Below are the code and all the weights of a small trained network. Each question names an input and a class and asks about switching units off, where a switched-off unit gives its printed mean instead of its output.

import numpy as np


def w(rows, s, z=0):
    codes = np.array(rows[::2]) - 128.0
    scale = np.full(codes.shape[1], s)
    scale[-1] = z or s
    return codes * scale


def norm(h):
    return h / np.sqrt((h * h).mean(-1, keepdims=True) + 1e-5)


def f(y):
    return np.maximum(y, 0)


def log_softmax(a):
    a = a - a.max(-1, keepdims=True)
    return a - np.log(np.exp(a).sum(-1, keepdims=True))


def net(x, mask):
    res = np.array(x, float).reshape(1, 5) / 4 @ E
    u = 0
    for l in range(2):
        y = f(norm(res) @ A[l][:, :-1].T + A[l][:, -1])
        res = res + np.where(mask[u : u + 15], y, B[l][:, -1]) @ B[l][:, :-1]
        u += 15
    return log_softmax(norm(res)[-1] @ U[:, :-1].T + U[:, -1])


A, B = {}, {}
E = w([
[248,226,3],'x0',
[126,54,59],'x1',
[131,127,128],'x2',
[41,225,38],'x3',
[130,129,127],'x4',
],0.0044)
A[0] = w([
[71,156,131,61],'L0N1',
[135,51,68,164],'L0N2',
[66,167,147,2],'L0N3',
[109,136,197,32],'L0N4',
[156,185,113,61],'L0N5',
[252,55,107,8],'L0N6',
[98,150,154,227],'L0N7',
[105,179,131,83],'L0N8',
[79,128,198,100],'L0N9',
[94,90,121,95],'L0N10',
[202,204,113,167],'L0N11',
[96,158,143,16],'L0N12',
[102,60,125,1],'L0N13',
[165,112,179,221],'L0N14',
[78,149,66,19],'L0N15',
],0.016,0.0059)
B[0] = w([
[121,172,68,155],'L0N1',
[122,189,17,193],'L0N2',
[116,194,55,149],'L0N3',
[139,246,165,152],'L0N4',
[144,95,183,174],'L0N5',
[193,213,92,203],'L0N6',
[150,194,88,194],'L0N7',
[155,241,133,155],'L0N8',
[155,177,76,183],'L0N9',
[80,56,179,152],'L0N10',
[229,33,191,254],'L0N11',
[102,174,14,134],'L0N12',
[97,63,133,145],'L0N13',
[220,2,192,208],'L0N14',
[109,27,182,162],'L0N15',
],0.0079,0.0091)
A[1] = w([
[153,107,117,130],'L1N1',
[151,102,81,33],'L1N2',
[4,163,131,185],'L1N3',
[160,114,109,246],'L1N4',
[93,174,117,29],'L1N5',
[138,88,136,157],'L1N6',
[64,158,126,176],'L1N7',
[136,152,117,61],'L1N8',
[115,105,77,175],'L1N9',
[94,142,128,150],'L1N10',
[164,137,179,118],'L1N11',
[82,128,102,15],'L1N12',
[147,199,166,136],'L1N13',
[109,136,173,255],'L1N14',
[122,181,116,87],'L1N15',
],0.021,0.0041)
B[1] = w([
[62,167,86,196],'L1N1',
[69,114,106,172],'L1N2',
[239,55,123,187],'L1N3',
[1,144,137,254],'L1N4',
[94,127,102,156],'L1N5',
[81,123,61,190],'L1N6',
[218,124,13,168],'L1N7',
[163,133,123,143],'L1N8',
[123,71,234,181],'L1N9',
[173,168,41,147],'L1N10',
[111,181,181,225],'L1N11',
[129,2,187,148],'L1N12',
[71,165,139,196],'L1N13',
[99,192,86,158],'L1N14',
[135,128,111,165],'L1N15',
],0.0092,0.009)
U = w([
[65,224,217,182],'0',
[171,216,6,202],'1',
[3,55,80,184],'2',
[191,10,68,84],'3',
[239,101,248,4],'4',
],0.019,0.0033)

Each question gives the input, the list of numbers given to net, and the class t.
The units are the neurons (one row each of A and B). Each row of codes is followed by its name. A weight is (code - 128) times the scale printed after its matrix; where a second scale follows, it is the last column's (A, B and U).
mask holds one flag per neuron, layer by layer. A switched-off neuron (its flag False) gives its mean, the last column of its row in B, instead of its output. The means were averaged over made-up inputs and are rounded, as every weight is.
A unit's drop is (log p(t) with every unit on - log p(t) with that unit switched off) / (log p(t) with every unit on - log p(t) with every unit switched off).
most important unit: the unit with the biggest drop
k most important neurons: the k neurons with the biggest drops, biggest first
top k neurons in layer l: the k neurons of layer l with the biggest drops, biggest first
drop of u: that unit's drop, to one decimal
input [-1,2,-2,7,-1], class 3: most important unit : L0N11
input [-2,6,1,3,-5], class 3: 2 most important neurons : (L0N11, L0N14)
input [-2,2,-8,7,-5], class 3: 2 most important neurons : (L0N15, L1N3)
input [-6,1,0,-7,7], class 2: top 3 neurons in layer 0 : (L0N14, L0N11, L0N6)
input [7,-1,-5,1,6], class 0: 4 most important neurons : (L0N14, L1N3, L1N4, L1N11)
input [0,-5,-1,-6,7], class 0: top 2 neurons in layer 0 : (L0N11, L0N4)
input [6,-3,7,1,7], class 0: 3 most important neurons : (L0N14, L1N3, L1N11)
input [6,-8,-2,1,-6], class 0: top 3 neurons in layer 0 : (L0N14, L0N8, L0N15)
input [-2,5,4,1,6], class 3: top 2 neurons in layer 0 : (L0N11, L0N14)
input [-6,1,-2,6,7], class 3: top 2 neurons in layer 0 : (L0N6, L0N10)
input [-6,1,7,8,-5], class 3: top 2 neurons in layer 1 : (L1N3, L1N12)
input [-7,-3,-5,2,5], class 1: drop of L0N11 : 0.5
input [-2,-5,-7,8,-7], class 1: drop of L0N14 : 0.0
input [2,3,6,-7,0], class 1: most important neuron : (L0N6)
input [-7,5,-7,-8,1], class 2: drop of L0N11 : 0.1
input [5,-3,-1,0,-4], class 4: drop of L0N11 : 1.0
